Below are the code and all the weights of a small trained network. Each question names an input and a target symbol and asks about switching units off, where a switched-off unit gives its printed mean instead of its output.

import numpy as np


def w(rows, s, z=0):
    codes = np.array(rows[::2]) - 128.0
    scale = np.full(codes.shape[1], s)
    scale[-1] = z or s
    return codes * scale


def norm(h):
    return h / np.sqrt((h * h).mean(-1, keepdims=True) + 1e-5)


def f(y):
    return y / 2 * (1 + np.tanh(0.7978845608 * (y + 0.044715 * y**3)))


def softmax(a):
    e = np.exp(a - a.max(-1, keepdims=True))
    return e / e.sum(-1, keepdims=True)


def log_softmax(a):
    a = a - a.max(-1, keepdims=True)
    return a - np.log(np.exp(a).sum(-1, keepdims=True))


def net(x, mask):
    ids = ['αβγδεθλμξπστω'.index(c) for c in x.split()]
    T = len(ids)
    res = E[ids] + P[:T]
    r = norm(res)
    for j in range(2):
        rows = slice(4 * j, 4 * j + 4)
        q, k, v = (r @ M[0][rows].T for M in (Q, K, V))
        z = softmax(np.where(np.tri(T) > 0, q @ k.T / 4**0.5, -1e9)) @ v
        o = O[0][rows]
        res = res + np.where(mask[j], z, o[:, -1]) @ o[:, :-1]
    y = f(norm(res) @ A[0][:, :-1].T + A[0][:, -1])
    res = res + np.where(mask[2:14], y, B[0][:, -1]) @ B[0][:, :-1]
    return log_softmax(norm(res)[-1] @ U[:, :-1].T + U[:, -1])


Q, K, V, O, A, B = {}, {}, {}, {}, {}, {}
E = w([
[189,134,53],'α',
[16,149,117],'β',
[186,33,134],'γ',
[234,77,145],'δ',
[128,2,113],'ε',
[166,236,161],'θ',
[47,205,138],'λ',
[226,194,164],'μ',
[241,139,158],'ξ',
[48,205,136],'π',
[32,176,133],'σ',
[192,28,128],'τ',
[217,55,141],'ω',
],0.0073)
P = w([
[115,140,136],'0',
[134,135,94],'1',
[117,127,160],'2',
[140,141,74],'3',
[110,121,203],'4',
[146,149,54],'5',
[96,110,254],'6',
[148,155,16],'7',
[86,96,227],'8',
],0.0094)
Q[0] = w([
[102,137,134],'h0',
[98,87,132],'h0',
[102,118,110],'h0',
[126,148,135],'h0',
[155,142,5],'h1',
[144,122,147],'h1',
[99,107,152],'h1',
[105,92,222],'h1',
],0.023)
K[0] = w([
[132,119,149],'h0',
[105,118,150],'h0',
[121,138,158],'h0',
[136,127,118],'h0',
[110,119,252],'h1',
[120,121,100],'h1',
[129,148,92],'h1',
[153,153,49],'h1',
],0.028)
V[0] = w([
[122,170,93],'h0',
[103,122,191],'h0',
[75,138,100],'h0',
[164,162,92],'h0',
[196,222,151],'h1',
[58,121,127],'h1',
[147,250,124],'h1',
[59,128,142],'h1',
],0.013)
O[0] = w([
[118,109,130,70],'h0',
[120,181,137,138],'h0',
[149,123,113,100],'h0',
[114,88,92,89],'h0',
[196,189,7,50],'h1',
[131,131,168,107],'h1',
[159,149,81,2],'h1',
[157,149,187,97],'h1',
],0.014,0.0066)
A[0] = w([
[162,166,109,162],'n0',
[98,142,178,120],'n1',
[72,64,121,129],'n2',
[112,177,4,26],'n3',
[119,121,190,141],'n4',
[87,132,114,151],'n5',
[120,116,231,171],'n6',
[250,183,160,254],'n7',
[47,76,152,196],'n8',
[106,59,137,183],'n9',
[106,131,193,122],'n10',
[151,166,51,192],'n11',
],0.013,0.0045)
B[0] = w([
[58,112,164,142],'n0',
[198,77,110,173],'n1',
[71,128,94,195],'n2',
[194,47,119,179],'n3',
[242,121,83,193],'n4',
[155,76,54,146],'n5',
[246,111,112,254],'n6',
[19,252,92,185],'n7',
[39,77,115,255],'n8',
[63,158,80,205],'n9',
[253,64,133,192],'n10',
[144,16,204,179],'n11',
],0.0072,0.009)
U = w([
[107,91,251,165],'α',
[102,96,137,11],'β',
[164,147,58,11],'γ',
[91,191,139,198],'δ',
[29,109,86,150],'ε',
[138,123,128,2],'θ',
[123,106,135,169],'λ',
[157,129,79,24],'μ',
[86,192,142,137],'ξ',
[198,202,165,170],'π',
[192,146,181,70],'σ',
[160,140,71,125],'τ',
[115,93,91,131],'ω',
],0.019,0.0059)

Each question gives the input, a string of symbols that net reads in full, and the target symbol t.
The units are the heads (4 rows each of Q, K, V and O) and the neurons (one row each of A and B). Each row of codes is followed by its name. A weight is (code - 128) times the scale printed after its matrix; where a second scale follows, it is the last column's (O, A, B and U).
mask holds one flag per unit, heads first, then neurons. A switched-off unit (its flag False) gives its mean, the last column of its rows in O or B, instead of its output. The means were averaged over made-up inputs and are rounded, as every weight is.
A unit's drop is (log p(t) with every unit on - log p(t) with that unit switched off) / (log p(t) with every unit on - log p(t) with every unit switched off).
The circuit of an input: a set's keep is (log p(t) with only the set's units on - log p(t) with every unit switched off) / (log p(t) with every unit on - log p(t) with every unit switched off). Starting from the 12 units with the biggest drops (on a tie, the unit counted first), units are removed one at a time, each time the one whose removal leaves the highest keep (on an exact tie, the one counted first), for as long as the keep stays at least 0.8.
circuit, biggest first: the units of the circuit, biggest drop first
top k neurons: the k neurons with the biggest drops, biggest first
which heads matter: for each layer, one digit per head in row order, 1 if its drop is at least 0.15 and else 0, layers parted by /
drop of u: that unit's drop, to one decimal
input ε γ μ σ τ, target π: top neuron	[n7]
input ε δ ε ε ε β, target α: which heads matter	01
input ξ σ ξ δ ε π ε, target δ: which heads matter	01
input ω ω π μ, target δ: circuit, biggest first	[h1, n7]
input π ε π ω ε σ λ ω, target ξ: circuit, biggest first	[n7, h1]
input ε ε ε λ λ, target ξ: circuit, biggest first	[h1, n7]
input ε ω ω θ σ ε ω ε, target ε: which heads matter	00
input ε ε ε ω ε γ, target α: which heads matter	01
input π β δ μ λ ε π ω, target δ: circuit, biggest first	[n7, h1]
input γ σ ε ω θ, target ε: circuit, biggest first	[h1, n6]
input ξ ε ω λ ω δ π θ ω, target τ: drop of h1	0.5
input ε γ ε ε δ π λ ε, target ξ: drop of n7	0.5
input λ ω ε ε π ε σ δ, target π: drop of n1	0.0
input ω ε ξ ω σ, target ε: circuit, biggest first	[h1]
